Here is a tiny trained network, its code and every weight. The questions are about switching its units off for an input and a class, where a switched-off unit gives its printed mean instead of its output.

import numpy as np


def w(rows, s, z=0):
    codes = np.array(rows[::2]) - 128.0
    scale = np.full(codes.shape[1], s)
    scale[-1] = z or s
    return codes * scale


def norm(h):
    return h / np.sqrt((h * h).mean(-1, keepdims=True) + 1e-5)


def f(y):
    return np.maximum(y, 0)


def log_softmax(a):
    a = a - a.max(-1, keepdims=True)
    return a - np.log(np.exp(a).sum(-1, keepdims=True))


def net(x, mask):
    res = np.array(x, float).reshape(1, 2) / 4 @ E
    u = 0
    for l in range(2):
        y = f(norm(res) @ A[l][:, :-1].T + A[l][:, -1])
        res = res + np.where(mask[u : u + 8], y, B[l][:, -1]) @ B[l][:, :-1]
        u += 8
    return log_softmax(norm(res)[-1] @ U[:, :-1].T + U[:, -1])


A, B = {}, {}
E = w([
[150,131,66,148,132,171,97,88,176],'x0',
[97,214,166,121,201,179,4,125,121],'x1',
],0.0022)
A[0] = w([
[69,144,228,85,112,126,71,199,42,89],'L0N1',
[198,106,48,158,87,154,158,85,122,100],'L0N2',
[142,119,220,133,114,53,203,224,94,106],'L0N3',
[108,208,190,117,185,111,2,86,110,150],'L0N4',
[213,46,78,109,61,110,144,92,114,107],'L0N5',
[105,158,73,177,93,159,184,136,169,10],'L0N6',
[229,88,108,139,102,116,191,101,195,10],'L0N7',
[148,61,134,132,85,34,176,170,92,95],'L0N8',
],0.0028,0.0014)
B[0] = w([
[79,170,152,195,3,121,211,136,78,201],'L0N1',
[64,120,154,175,149,90,148,98,68,187],'L0N2',
[173,115,118,98,248,151,70,86,204,203],'L0N3',
[115,115,56,189,133,113,188,125,186,254],'L0N4',
[86,219,197,71,97,163,57,101,145,202],'L0N5',
[47,89,111,119,62,131,88,104,86,149],'L0N6',
[40,167,113,155,89,136,53,140,60,187],'L0N7',
[215,87,148,108,238,201,49,162,167,205],'L0N8',
],0.0026,0.0044)
A[1] = w([
[89,129,125,115,52,108,89,90,93,42],'L1N1',
[114,172,151,164,119,115,173,155,86,11],'L1N2',
[250,106,143,27,174,127,90,164,109,128],'L1N3',
[80,188,161,124,112,99,180,198,112,22],'L1N4',
[254,110,128,111,160,143,126,165,107,73],'L1N5',
[154,136,127,125,189,167,124,88,175,164],'L1N6',
[135,218,141,105,160,150,67,128,88,161],'L1N7',
[75,197,105,135,69,130,142,145,120,86],'L1N8',
],0.0042,0.0011)
B[1] = w([
[31,52,128,116,132,220,100,39,105,204],'L1N1',
[119,206,126,141,151,153,157,184,87,182],'L1N2',
[188,115,228,98,101,6,166,157,96,245],'L1N3',
[89,187,96,206,186,168,254,188,121,192],'L1N4',
[118,76,166,71,112,76,73,155,134,192],'L1N5',
[184,108,122,123,113,78,110,179,113,253],'L1N6',
[148,67,105,121,83,97,209,123,124,232],'L1N7',
[165,69,191,33,138,139,101,105,97,249],'L1N8',
],0.0041,0.0029)
U = w([
[216,86,228,70,118,2,131,176,126,161],'0',
[92,202,151,173,149,161,248,180,88,177],'1',
[54,67,131,103,90,195,104,43,95,163],'2',
[208,132,21,189,141,104,85,137,201,165],'3',
[148,188,144,87,109,120,118,119,145,4],'4',
],0.0091,0.0045)

Each question gives the input, the list of numbers given to net, and the class t.
The units are the neurons (one row each of A and B). Each row of codes is followed by its name. A weight is (code - 128) times the scale printed after its matrix; where a second scale follows, it is the last column's (A, B and U).
mask holds one flag per neuron, layer by layer. A switched-off neuron (its flag False) gives its mean, the last column of its row in B, instead of its output. The means were averaged over made-up inputs and are rounded, as every weight is.
A unit's drop is (log p(t) with every unit on - log p(t) with that unit switched off) / (log p(t) with every unit on - log p(t) with every unit switched off).
unit that matters most: the unit with the biggest drop
k most important neurons: the k neurons with the biggest drops, biggest first
top k neurons in layer l: the k neurons of layer l with the biggest drops, biggest first
drop of u: that unit's drop, to one decimal
input [-6,1], class 1: most important neuron : [L0N1]
input [0,2], class 1: 2 most important neurons : [L0N3, L0N8]
input [5,0], class 2: top 2 neurons in layer 0 : [L0N8, L0N3]
input [0,8], class 1: 4 most important neurons : [L0N1, L0N3, L0N8, L1N3]
input [0,5], class 1: 3 most important neurons : [L0N3, L0N8, L0N1]
input [5,1], class 3: top 2 neurons in layer 0 : [L0N1, L0N7]
input [2,-8], class 2: 2 most important neurons : [L0N7, L0N5]
input [0,3], class 1: 2 most important neurons : [L0N3, L0N8]
input [1,7], class 3: 3 most important neurons : [L1N3, L0N4, L1N1]
input [1,1], class 3: 2 most important neurons : [L1N3, L0N1]
input [2,4], class 3: 2 most important neurons : [L1N3, L0N4]
input [4,2], class 3: drop of L1N3 : 0.1
input [4,5], class 3: drop of L1N3 : 0.1
input [6,-1], class 2: drop of L1N8 : 0.0
input [2,-6], class 2: unit that matters most : L0N7
